Here is a tiny trained network, its code and every weight. The questions are about switching its units off for an input and a class, where a switched-off unit gives its printed mean instead of its output.

import numpy as np


def w(rows, s, z=0):
    codes = np.array(rows[::2]) - 128.0
    scale = np.full(codes.shape[1], s)
    scale[-1] = z or s
    return codes * scale


def f(y):
    return y / 2 * (1 + np.tanh(0.7978845608 * (y + 0.044715 * y**3)))


def log_softmax(a):
    a = a - a.max(-1, keepdims=True)
    return a - np.log(np.exp(a).sum(-1, keepdims=True))


def net(x, mask):
    res = np.array(x, float).reshape(1, 7) / 4 @ E
    y = f(res @ A[0][:, :-1].T + A[0][:, -1])
    res = res + np.where(mask, y, B[0][:, -1]) @ B[0][:, :-1]
    return log_softmax(res[-1] @ U[:, :-1].T + U[:, -1])


A, B = {}, {}
E = w([
[133,127,133,134,134,123,133,127,133,123,126],'x0',
[103,154,112,92,78,161,211,38,187,74,82],'x1',
[165,108,45,59,187,140,183,160,136,200,108],'x2',
[148,202,169,86,210,85,159,63,60,107,136],'x3',
[216,160,153,144,8,70,202,185,83,158,107],'x4',
[147,171,204,131,167,254,199,208,94,67,140],'x5',
[95,226,101,66,133,85,102,233,146,39,87],'x6',
],0.0082)
A[0] = w([
[158,163,202,128,172,240,191,204,108,76,141,2],'neuron 0',
[170,91,132,142,167,78,55,165,69,161,156,60],'neuron 1',
[130,150,65,127,112,2,86,86,149,138,99,42],'neuron 2',
[102,70,73,173,45,149,97,176,208,146,118,70],'neuron 3',
[173,67,158,208,112,176,155,60,104,182,185,21],'neuron 4',
[129,124,117,105,88,138,200,44,192,86,56,37],'neuron 5',
[35,124,99,130,219,138,47,103,177,128,144,40],'neuron 6',
[205,167,151,147,36,54,167,175,96,173,93,5],'neuron 7',
[155,128,151,180,175,114,66,209,92,168,174,107],'neuron 8',
[161,185,150,76,167,34,129,32,72,143,156,87],'neuron 9',
[71,145,201,198,69,123,51,114,108,60,178,61],'neuron 10',
[93,191,104,93,114,83,95,237,148,41,86,58],'neuron 11',
[168,107,30,49,198,159,173,180,135,199,119,67],'neuron 12',
[84,111,144,110,203,184,86,128,163,111,109,52],'neuron 13',
],0.0093,0.011)
B[0] = w([
[95,28,75,168,124,117,46,206,191,148,134,243],'neuron 0',
[54,161,102,96,90,152,157,141,199,104,151,210],'neuron 1',
[103,51,120,145,125,132,70,142,168,181,138,206],'neuron 2',
[114,146,165,157,216,157,115,227,71,95,86,210],'neuron 3',
[130,116,174,29,182,139,131,89,127,206,138,230],'neuron 4',
[44,172,97,103,93,131,165,157,178,101,162,187],'neuron 5',
[194,66,113,123,94,145,187,119,89,89,184,247],'neuron 6',
[194,60,90,146,124,160,179,80,102,45,209,220],'neuron 7',
[63,190,98,100,82,137,176,125,150,113,115,250],'neuron 8',
[126,129,139,148,183,154,108,245,103,105,88,254],'neuron 9',
[184,152,143,167,132,51,175,105,197,136,64,207],'neuron 10',
[126,130,178,41,183,142,144,39,100,213,149,249],'neuron 11',
[173,167,188,191,122,60,147,78,189,122,85,244],'neuron 12',
[167,115,113,145,93,124,160,127,97,100,167,200],'neuron 13',
],0.012,0.0077)
U = w([
[241,57,88,121,101,159,199,112,71,32,241,104],'0',
[101,5,75,160,95,97,27,157,162,205,144,122],'1',
[143,129,187,5,193,151,148,72,88,215,148,102],'2',
[19,220,85,76,58,156,207,148,167,70,143,107],'3',
[230,160,173,194,130,16,173,95,182,110,43,102],'4',
[139,163,177,144,237,187,136,250,29,51,83,113],'5',
[160,150,104,120,95,152,95,115,83,117,113,253],'6',
[130,191,93,184,69,178,28,35,3,141,61,138],'7',
],0.008,0.033)

Each question gives the input, the list of numbers given to net, and the class t.
The units are the neurons (one row each of A and B). Each row of codes is followed by its name. A weight is (code - 128) times the scale printed after its matrix; where a second scale follows, it is the last column's (A, B and U).
mask holds one flag per neuron, in row order. A switched-off neuron (its flag False) gives its mean, the last column of its row in B, instead of its output. The means were averaged over made-up inputs and are rounded, as every weight is.
A unit's drop is (log p(t) with every unit on - log p(t) with that unit switched off) / (log p(t) with every unit on - log p(t) with every unit switched off).
The circuit of an input: a set's keep is (log p(t) with only the set's units on - log p(t) with every unit switched off) / (log p(t) with every unit on - log p(t) with every unit switched off). Starting from the 12 units with the biggest drops (on a tie, the unit counted first), units are removed one at a time, each time the one whose removal leaves the highest keep (on an exact tie, the one counted first), for as long as the keep stays at least 0.8.
units of the circuit, in order: the units of the circuit, biggest drop first
most important unit: the unit with the biggest drop
k most important neurons: the k neurons with the biggest drops, biggest first
drop of u: that unit's drop, to one decimal
input [-5,-7,-8,-6,5,3,0], class 4: most important unit => neuron 10
input [3,4,6,4,-8,2,0], class 0: 2 most important neurons => neuron 6; neuron 13
input [-6,-2,-8,-5,7,5,-4], class 4: 2 most important neurons => neuron 10; neuron 6
input [1,-3,-3,-3,-5,7,-8], class 2: 4 most important neurons => neuron 4; neuron 2; neuron 9; neuron 8
input [2,-5,-2,-1,4,-4,0], class 3: units of the circuit, in order => neuron 1; neuron 8
input [-2,-6,-5,-2,-2,3,-2], class 3: 3 most important neurons => neuron 8; neuron 12; neuron 1
input [-7,7,1,-8,-7,5,2], class 5: 3 most important neurons => neuron 3; neuron 7; neuron 8
input [6,4,5,-5,-3,7,-7], class 1: 2 most important neurons => neuron 0; neuron 11
input [-4,-3,-4,6,-5,0,6], class 2: 3 most important neurons => neuron 11; neuron 3; neuron 7
input [5,-5,-8,-1,6,2,7], class 4: 3 most important neurons => neuron 10; neuron 4; neuron 6
input [-2,6,3,1,-6,8,-8], class 1: 2 most important neurons => neuron 0; neuron 11
input [3,-1,-6,-3,5,7,7], class 1: 2 most important neurons => neuron 0; neuron 4
input [5,3,6,-6,-2,-3,-6], class 2: 2 most important neurons => neuron 4; neuron 9
input [-7,-1,1,7,-6,4,-6], class 5: most important unit => neuron 9
input [1,0,4,-5,-5,4,8], class 2: drop of neuron 11 => 1.4
input [1,2,7,1,-3,7,-3], class 1: drop of neuron 10 => 0.2
input [-7,-6,2,-8,1,-4,7], class 5: drop of neuron 4 => 0.3
